Each row is followed by its class number.
[ 103 -508  -47  111   10  -54 -341  161  146   20  231  234  149   24
 -223   79  -32  104  -78  176  223 -121  -32   12 -318  -37   65   53
  331  267 -341 -218  653    6 -449   51 -291]	6
[ 587  338  189  -68 -132   97  188  -46  -23 -222 -101  368  101  -64
  116  212 -165  133  -52  324  -77  -17  433 -396 -259 -409   92   68
 -490  411    6 -144   72  267  -58  112  -61]	6
[ 160  149  144  190  -72  -61   56 -279   22  -11 -232 -177   79  -81
  292 -239  204   35 -233   -4   64  143  283  -79  335 -176   58   -3
  -72   37  107  252 -213  -17 -101  -16  130]	7
[-232  194  -91  293 -268 -188  188 -187 -103  243  195 -462  -11  108
   87  -69  186  -17  -16  200   57  -71 -136 -281 -135  -60 -128  143
  -51  -26 -635    5   83  -81   88  140 -111]	2
[ -15 -128 -330 -171   56 -205  146   54   30  -56  271  -29 -230   42
 -456   -2  -47  113 -206  259   86  -75  -35   68  257   23  -86    3
  -74  113  189   17 -144  -66  -98  149  145]	10
[ 181  133 -107  119 -196 -226  220  -94  193 -111 -139  123 -114   87
   22  237  -82 -153  -48  -84   85 -155 -142   40  295 -158  -77 -109
  390  412  413  111  -48   97  112  313  334]	1
[-308 -219  -53  -84 -241 -244  -85 -151 -253  293  -51 -464 -253  -22
 -213   46  144  116   -7   65   46   -1 -133 -144 -288  -29  -49 -113
  553  -64   15 -285  503 -229 -456  264 -118]	6
[ 137  290 -116   10 -135 -298  201 -400 -173 -230 -187 -377 -187    6
 -679  306  286 -187   63  -57  138 -216  152  133  383  -59 -260   45
  -36  269  -24   -9  -88  -89  162  325  193]	11
[ 246  -86  220 -189 -145  321 -119  268   94 -637 -176  312   -1  -41
  431  201  134   27 -288  404   93  -39  516 -179   52  -31  226  133
  486   63 -371 -353  204  -24 -221  -95 -158]	7
[-406 -198 -543   26 -123  164   39   82  137  114  263 -168  -67  -31
 -430 -132  281  179 -131   60  134  -83 -169  217  456    8 -128 -149
 -335 -147 -572  128 -201  -43  482   67  202]	10
[  -6 -139  241 -107  -62   16  224 -249  104    3  -88   51 -247  125
  263   99  235 -213 -305  -96    7 -123  199 -265  270  158  -22 -257
  -63 -298  -25  -28 -197   -4  472   71 -210]	11
[-124   92 -413   55 -398  327   86  253  -14 -431    1  146  -92   92
 -648  112 -119  -52 -155  138   41 -174  169  105  149 -188   20   46
  196  476 -156 -189  -78   36   57  139  273]	2
[-203   92  -25  223 -439  338 -158  218  -65 -132  323  -49  218   91
 -135 -158   22  195 -166  255   74   25  247 -309  -30 -216   10  241
 -487  -22 -772 -118   82   57   31  -42 -191]	10
[ 497  183  127    1  106  -89  -28 -114  -25 -376 -215   22  186   45
  -22  389  -35  129  -96  231  161 -261  488  -28  -42 -212  281  186
 -247  187 -161 -243  326  236  126  108 -321]	3
[-149   62  185   -4 -372   37  -52  -20   69  235  -96  -73  -54   19
  257 -144  104   63  -99  -92   19  121  164 -247  260  -67  133 -165
 -579  -62  -46  170 -273  108  240   34   -8]	7
[ 355  112 -308   51  -96 -181  -96    6  138 -185 -217 -240  -59   17
  603  231  -36  -29  166   95  123  -30 -191  -97  -94  -94  368 -333
  696   12  429 -276  217  -27 -274  171  309]	9
[ 272   30   62 -502  200  -65   39 -298  198 -352 -217  422   17 -234
  330  182  103  -56   83 -101 -362   26  151  -92  -41 -115    2 -144
 -461  123  -94  -88 -170  140  839 -236 -210]	4
[ -54   64 -313  263   46 -154   47   90  143  152  -87 -418  195   82
 -416 -136   33  198 -157  230  373  -55   16  169  -25 -158   19 -216
 -132  186   20  135  127   17 -103   89   25]	4
[-326  -71 -181 -596 -390  -99   99   61  -39   81  108  419 -332   27
 -389  289  302  -62 -123   89 -180 -171   26  -74  -60  -69 -155  282
  221  546 -157 -201  168   55   66  -18 -112]	5
[-535  189 -236  110 -814 -259   30  -75 -292   23  133 -323 -363   -1
 -137  -66  284  121 -218  230  -64 -148 -113 -523 -154 -282   27  418
  233  559 -602   15  290   19  -39    9  -95]	0
[-139 -417 -138 -325  -31   87 -199  221   27  145 -261  151 -243  -84
  283   95  205  318 -176  249   65   35  -53   52 -536 -171  153 -237
  591 -128  503 -247  374 -156 -269 -212 -170]	8
[ 128 -230  110   -8   45  190 -192  113  253   -2   39  172    0    7
 -166  -85 -125 -179   39 -325  134  176   77   24  303    5  -92 -365
 -351   -9  107  155 -318   -1   69   48   57]	9
[   0   21    0  221 -124  -70 -113  -24  -22 -393   73    7    8  -15
  268  181  -82  125 -211  115  100 -102  147 -123   66   12  271   -4
  394   -1 -365 -204  217   76  241   51  -71]	7
[ 229  331 -306  305  -57  100  219    3  -93  -73  198 -221   70   13
 -440   69  -93  109  105  129   23 -156 -156  217  128 -256  154  105
 -137  191   31  135   96   -4 -225  241  202]	3
[-267 -139   57   41 -312  -51 -158  -91 -106  -92  179  -22  -79  100
  -13  134   82   98 -118  -25  -17    1 -125 -149 -227  -97  -98  221
  741  183 -206  -13  378 -147   15   -8 -293]	10
[  79  127 -132 -277 -328 -220  170 -136   21 -350  -12  -65  -67    9
  431   43  191  -79  -94  183 -195  -24  -29 -416  -15 -100  200   21
  477  356 -201 -256  164 -109  -73   96   -1]	11
[-214 -248  -75  -68 -464 -189 -403   21  165 -447  233  237  228   61
 -103  139   54   30  -66  123    1  -11  157 -316  127 -205  -47   87
   97  249 -674 -472  408   -4   97  115 -253]	8
[-285  -31  -48   11 -268   78  206 -103   33   73  228   55    0   89
 -177 -141  103   16 -216  -78 -120   61   67 -212  391 -231 -215  -28
 -518  160 -101  128 -345  -44  330  186   69]	1
[  44 -283  212 -372 -124 -286 -126 -174   62 -490  -94  169  -62   63
  164  249  141  -54  -95  253    0  -84  356 -258   56  -70 -269  127
  160  -17 -190 -386  116  -82  237   21 -339]	8
[ -16   94  132  148 -454  138  -87  213   57 -183  378  107  -33  138
  162   -9  -41  211  -85  330    8  -37  294 -504  -19 -182   -9  326
 -713   -5 -620  -10   12  161  174  -67 -188]	6
[  82 -313   69  -82 -259 -284 -151 -126 -228  -54  -21   57 -159 -191
  249  153  135  293 -128  269   21  -83   96 -447 -754  -80  130  275
  811  265 -273 -155  556  -10 -167   21 -218]	7
[-294  167   96  226 -399   85  -52   42  111 -355  -71 -135   88   90
  -40 -124   17   43 -248  124   84  189  250  -59  362 -246 -239  -36
  -59  192  -92 -157   54 -112  -14  -89  160]	7
[  38 -150  204 -187 -179  189  -79   46  187 -343  -61  167    6   -8
 -347  -56  161  -74 -229   43  -16  167  484  -72  266  -97 -261   16
 -280  314 -109 -147 -100 -192 -122  -40  -32]	10
[ 197   71   37 -225  166   22  280  158  205   76 -216  389  -35  302
 -456  176  -15 -292  -70   -5  197  -80  128  239  232  153 -121 -304
   52  -43  365 -190 -182  -80 -126   57  -79]	2
[ 246 -311  104   22   45  104 -287   40  222 -394  -32  359  146   10
  155  114   15 -147 -100 -246  157  -24  307 -129  207 -132  -37  -97
   36   -9   14   -3   -6  145  219   51  -56]	11
[ -40 -435 -189 -452 -129 -215 -305   73  108 -210  176  353 -291  -54
  214  314  107 -115 -148  283   -8  -90 -147 -240 -347  282  264  -98
  887   34  -21 -445  357  -16  -24 -154 -195]	2
[ 291  -90  313 -370 -287 -207  152 -209  -19 -325  -94  290 -268  141
  505  189  154  -43 -220   34 -101 -117  386 -287  413 -113 -128  371
  295  158  146  -79  -94    5  108  104   -2]	11
[  72 -303    8 -133 -211 -218   67  156  166 -248 -240  466 -143   38
 -102  139   48  208 -363  217   72 -115  224 -195 -307 -320 -211  141
  502  531   46 -305  563  -25 -198   27  -76]	11
[  -8  -82  147 -240 -387   44  141   23  -55 -193  -67  448 -397    4
 -258  234  145   35 -272  171  -76 -101  131  -81   80   48  -31  150
  650  198  -14 -182  221 -120 -163  -26  -34]	7
[  46  291   21 -102 -261  -46   82 -190 -145 -233 -321 -137   24 -153
  342  138  234  -44  -80  130 -198  -13  273 -214   94 -263  148  160
  290  237 -124  -76  -32   48  -76  290   58]	5
[  73 -152 -147  219 -226 -480 -117  -72  -43  -91   43 -483 -198  -80
 -138   -1  108  215  -78  140  245 -163   84 -124  195   34  159   48
   -2   75 -255  181    7   14   66  257   65]	5
[-194 -177   -1  153 -378 -193  -39  -29  120 -138  324  -71  -29  235
   29 -103  127   79 -122  143  130  -44   35 -587  124  -32 -119   49
 -243  -71 -677  -39  125   -6  292  -59 -299]	6
[  55 -251  106 -255  -84  -12  -27   35  355 -167  217  441  -37  120
  485   12   -3 -244 -152  -98   -1  153 -100 -165  572   72  -55 -255
  105   83  223   13 -361  -12  257  -28  115]	1
[ 316   98  229  219 -257 -250 -161  -43   97 -393  -83  164  171  193
  168  146 -152 -143 -141  237   74  -58  264 -177  -86  -88  104   15
  118  213  131 -526  227  -52 -293  137  -85]	11
[  40  -43 -195  -90 -227 -492  244 -151 -201   70  106 -313 -312  -83
 -254  138   53  212 -110  115  113 -231  140 -240  351   15    1   82
  -70   69  -15  145  -62  154  214  430  281]	2
[-179   23 -395 -330 -288 -249  345  -91    8 -260   34  211 -478  201
 -601  384  118 -233 -105  249 -114 -184 -161 -210  147  -16 -267  -37
  495  356  341 -450  134 -122 -113  133  170]	5
[ 146 -349  236   -6  215   45 -153   33  403 -306  152  286  220   45
  194  -58 -104 -271   -8 -216   43  207   25    3  473   42 -121 -376
 -221  -83  156   83 -345  -85  294   60  -46]	3
[ 158 -211 -164   -5   34 -206  -18 -160  -46  113 -102  134  -59   73
 -157  221   25   66   21  -47   92  -72 -140 -118 -121 -179   13 -104
  422  256  421 -142  422   16 -296  109  -28]	0
[  32  -17  102  175 -255 -578 -172 -118   -6 -122 -178 -246  -58  302
   37  421   38   -4  -93  249  311 -319  199 -252  123  -68   98  -19
    9 -132 -202 -555  382   22   60  414 -407]	4
[ 206  191   52   12 -242  196    3    1    6 -142   51  192  256   71
  -32   10   75  181  -47  165 -126  171  153 -152  -22 -286  145  123
  122   79  -41 -288  346 -146 -440  -33  -41]	3
[ 337  358 -257 -286 -167  144  356  -89 -123 -479 -279  238 -353 -124
   51  393 -116 -200   82  117 -353 -139   11 -170  145 -137  273 -171
  366  289  543 -283 -142   79  -72  283  407]	0
[-207  107  -31 -202 -283   18  227 -224 -205  -12  327  162 -159   77
  -37   91  177   18 -101   88 -262  135 -212 -373  -14  -49  -87  146
  600  300   -1    6  150 -157  -99 -117  -68]	0
[ -68  271 -461   63  -40  113  286   29  117  188  -86 -341  169   97
 -539 -172  176  210  -60  115   46    7  -49  246  326 -224   83  -84
 -410  221  111  223  -80  -84 -237  159  254]	1
[ 298   83  -47 -637 -130   72  409 -263   12  340   51  654  -86  -82
 -134  121  313 -164 -194  349 -356   28    9  -73 -242 -227  -80   11
  246  439  502 -164   52  -48 -509   -5  -50]	5
[ -45 -130 -124 -279 -417 -135   12  158  395 -148   33  558  215   70
  178  -48   74   86 -203  309 -110   12  167 -283  150 -143   33  -29
   30  229 -293 -309  124   80   12   86   20]	8
[-126 -181   94  -60 -337 -271 -441  -30  308 -310    2  462  142   16
 -147  145 -158  -94  -19 -300  -40  110  150  -69  514 -102 -177  -20
 -219  235   24 -124 -102  172  412  207  162]	1
[ -58   37 -142 -354 -116  368  160  179  224 -167   66  395  289  148
 -258  -12  291   90 -101  338  -34 -183  219  243   79 -213 -193  357
 -107  138 -859 -117  275   -1   46 -248 -389]	8
[-211 -210 -138  -56 -385  106    8  177  240   -6  279  323   17  158
 -486   -9  -63  -75  -69  -32   39  117  -72 -281  -50 -109 -315  -93
   28  471 -154 -205  144  -68  -87   63  140]	1
[-213   -7 -343 -440 -188  297   91  235  259  257  -39  434   63  153
 -245  166  201  -93   -1  211  -75   47 -231  -62 -658 -189 -101 -203
  352  308  185 -370  382  -86 -287 -148 -132]	1
[ 188  101  -95 -303   35 -222  201 -500 -156 -135  -64 -340 -151 -180
  -96  165  288 -106   56  -98  -55   22   46  149  514    7  -42 -114
  274   90  201   67 -291 -153  240  274  307]	3
[   6 -398  182 -213  269  -63 -161 -211  191  253  -25   -4  133 -137
  393  -83   97  -44   -3 -418   23  388  -18   45  492  190  -11 -583
 -116 -162  421  126 -466 -115  311  182  263]	1
[-407 -116  -89 -155 -291 -215   17 -256   44  382  117 -268 -193   28
  -25 -239  134  -79   64 -204 -195  148 -178 -252  542   44  -77 -273
 -736 -162   65  154 -455  -20  288  253  152]	6
[  94 -243 -280 -188  -30  245 -333  179  157 -189  208  442  248   13
 -214  196 -202  185  142  315 -111    0 -172   51 -285 -212   72  -72
 -125  -42 -157 -397  425   64 -105  -32 -199]	9
[-286 -243 -410 -222 -315   14 -148  178  162  -71  203  279 -209  -58
 -336 -153  294   57 -108   91  -74  191 -267 -183 -340 -189 -156  -34
  485  250 -160 -177  367 -285 -275 -425  -42]	2
[ 205  -17   62 -246 -397 -114   63    9  304 -434 -192  355  168  -88
  415 -163   80   -2 -206  163 -219   34  496 -389  137 -275  -15  364
    3  541 -242 -142   26  151    0   38  240]	3
[ -16 -237   30 -531 -201 -363 -112 -151  -38   36  -35   10 -187 -274
  465   27  258  216  -80   97 -160  291 -178 -275 -293 -100  -24 -120
  899  218  188 -279  479 -269 -329  -79   18]	10
[ 388 -176  -28 -283   98  236  -30  -74  226 -154  131  684  388  128
  -57  251  -12   44  -41  196 -134  -37  142  -57 -233 -274   -6   -1
  -50   87  -43 -295  356   73  -52   51 -356]	11
[-305   27 -260 -276 -266  380   77  299  169 -492  168  447  221  237
 -113   63  135  229 -378  559  -42    0  126 -111  -72 -185  -20  232
  335  272 -749 -368  232  -93  197 -285 -310]	1
[ 339  177   79 -107  116   47  376  -76  -93 -184 -185   47   79  -19
 -147  171    6   -4   64   45  -84  -72  308 -121   42 -187 -155   98
 -110  172  -38  -63   54    7  -76  234   41]	2
[-350 -121  -77 -267 -423 -214  134  -26   35  238  242    0 -165   -4
 -185 -149  425  -18 -178  156   -1  118  -39 -422 -182 -112 -318   69
  398  256 -429 -174  325 -263 -396  -45 -116]	8
[ 122  174   64 -402 -552   70  -63  213  261 -142   12  427  -62 -135
  478  -68   59 -100 -159  198 -230  239  287 -343   73 -142  185  -28
   81  346 -152 -309 -119   47 -284   25  212]	5
[ 122  295  109 -343 -458  234  127   77  124 -374   37  472  -51  -86
   -5   95  169 -295 -111  120 -268  214  333 -381  357  -84   31   30
   57  470  -11 -240 -192  -58 -383   97  308]	7
[ 151   66   17  -47 -202   18   41  112   18 -239  -60   25  114  126
 -176   69   27   78 -115  327  142 -143  336 -219 -367 -219   13  173
  -91  182 -266 -235  242   43  -21  -31 -283]	3
[ 285  -69   71 -106 -141 -616  -23 -428  -39   57 -328   68 -181 -170
  256  195  103  138  -48   57 -197   33 -297 -140 -176 -201  115  -67
  727  294  560 -254  638 -151 -468  131  -31]	10
[ 407  133  204  272   72 -357  156 -357   99 -336 -360 -433 -123   40
  137   79  133 -334  -40 -281  189  -79  291 -287  416   81   35 -278
 -244  215  316   53 -228  -26  155  135  126]	10
[-480 -449 -208  -39 -243   69 -245  282  287  307  291  343  -20  160
 -183  -21  122 -108 -117   31  148  189 -578  -91 -423   25  -55 -367
  737  232   16 -247  412 -238 -239 -182 -183]	3
[-504  -80 -392 -237 -395  -83  111  177  -77  353   46   31 -399  279
 -411  178   56   24  -60   49   28  -95 -380 -132 -125 -218 -146  -72
  265  172  359 -189  207  -73 -219  256   16]	11
[  22  -12 -382  314 -182 -127   64   35   56 -306   -6  -40   43  151
 -663   64 -112   11  -36   33  143 -163 -118   89  379 -114   74 -139
   60  382   10  -21   -6   -5   -7  250  181]	5
[ 206   39  200 -143 -153 -480  152 -204  -24    5 -220 -144  -10 -106
  594  -16  131  178 -267  321  -84   14  262 -279  123  -76  189   55
  274  172   13 -281  196  -58 -263  256   49]	4
[ 374  -19  104 -132 -176 -344  -46 -136 -207 -649 -195  -73 -303   14
  323  282 -116 -137   73  124 -114 -252  182 -528 -101  -29  237  249
  449   43  100 -291  149   40  -78  169 -168]	4
[-172  328 -296 -254  -59  362  329  -21 -262   90  -15 -305 -324  -91
 -317 -107  244  121  143  -49 -228   93 -209  319 -234  -66  -83  122
  404   78  106  275 -205 -332  -15 -263  165]	4
[ 311  140 -144  -88 -343  254   36  124  164 -113   99  561  231  -76
  403   28 -259  114   15  221 -410  127  -48 -279   12 -410  340  -32
 -113  388  238 -252   97  161 -322  230  285]	4
